Below is a small trained network, with its code and all its weights. Each question gives an input and a class and asks what happens when units are switched off, that is, made to give their printed mean instead of their output.

import numpy as np


def w(rows, s, z=0):
    codes = np.array(rows[::2]) - 128.0
    scale = np.full(codes.shape[1], s)
    scale[-1] = z or s
    return codes * scale


def f(y):
    return y / 2 * (1 + np.tanh(0.7978845608 * (y + 0.044715 * y**3)))


def log_softmax(a):
    a = a - a.max(-1, keepdims=True)
    return a - np.log(np.exp(a).sum(-1, keepdims=True))


def net(x, mask):
    res = np.array(x, float).reshape(1, 2) / 4 @ E
    y = f(res @ A[0][:, :-1].T + A[0][:, -1])
    res = res + np.where(mask, y, B[0][:, -1]) @ B[0][:, :-1]
    return log_softmax(res[-1] @ U[:, :-1].T + U[:, -1])


A, B = {}, {}
E = w([
[32,44,109,24,2],'x0',
[22,91,67,141,149],'x1',
],0.0098)
A[0] = w([
[212,238,158,157,165,252],'N0',
[149,186,85,160,165,189],'N1',
[11,42,44,106,141,234],'N2',
[154,191,144,159,152,235],'N3',
[194,92,129,91,50,156],'N4',
[92,91,95,143,40,184],'N5',
],0.011,0.0038)
B[0] = w([
[106,76,11,230,11,229],'N0',
[47,52,83,100,113,174],'N1',
[52,254,249,225,165,252],'N2',
[84,3,82,169,22,183],'N3',
[159,138,38,66,142,170],'N4',
[123,195,196,99,245,200],'N5',
],0.0095,0.016)
U = w([
[86,44,40,198,6,254],'0',
[43,253,193,199,239,55],'1',
[196,164,86,42,186,57],'2',
],0.0054,0.0012)

Each question gives the input, the list of numbers given to net, and the class t.
The units are the neurons (one row each of A and B). Each row of codes is followed by its name. A weight is (code - 128) times the scale printed after its matrix; where a second scale follows, it is the last column's (A, B and U).
mask holds one flag per neuron, in row order. A switched-off neuron (its flag False) gives its mean, the last column of its row in B, instead of its output. The means were averaged over made-up inputs and are rounded, as every weight is.
A unit's drop is (log p(t) with every unit on - log p(t) with that unit switched off) / (log p(t) with every unit on - log p(t) with every unit switched off).
The circuit of an input: a set's keep is (log p(t) with only the set's units on - log p(t) with every unit switched off) / (log p(t) with every unit on - log p(t) with every unit switched off). Starting from all 6 units, units are removed one at a time, each time the one whose removal leaves the highest keep (on an exact tie, the one counted first), for as long as the keep stays at least 0.8.
units of the circuit, in order: the units of the circuit, biggest drop first
top k neurons: the k neurons with the biggest drops, biggest first
drop of u: that unit's drop, to one decimal
input [2,-2], class 2: units of the circuit, in order -> (N2 N0)
input [5,-4], class 2: units of the circuit, in order -> (N2 N4 N0)
input [3,-1], class 1: units of the circuit, in order -> (N0)
input [3,-5], class 2: units of the circuit, in order -> (N2 N0 N3)
input [-2,2], class 0: top 2 neurons -> (N2 N5)
input [8,-7], class 2: top 2 neurons -> (N4 N2)
input [5,6], class 1: drop of N2 -> 0.0
input [1,-1], class 2: drop of N3 -> 0.2
input [2,-3], class 2: drop of N2 -> 0.7
input [3,-3], class 2: drop of N4 -> 0.1
input [3,-4], class 2: top 3 neurons -> (N2 N0 N3)
input [-2,3], class 0: top 2 neurons -> (N2 N5)
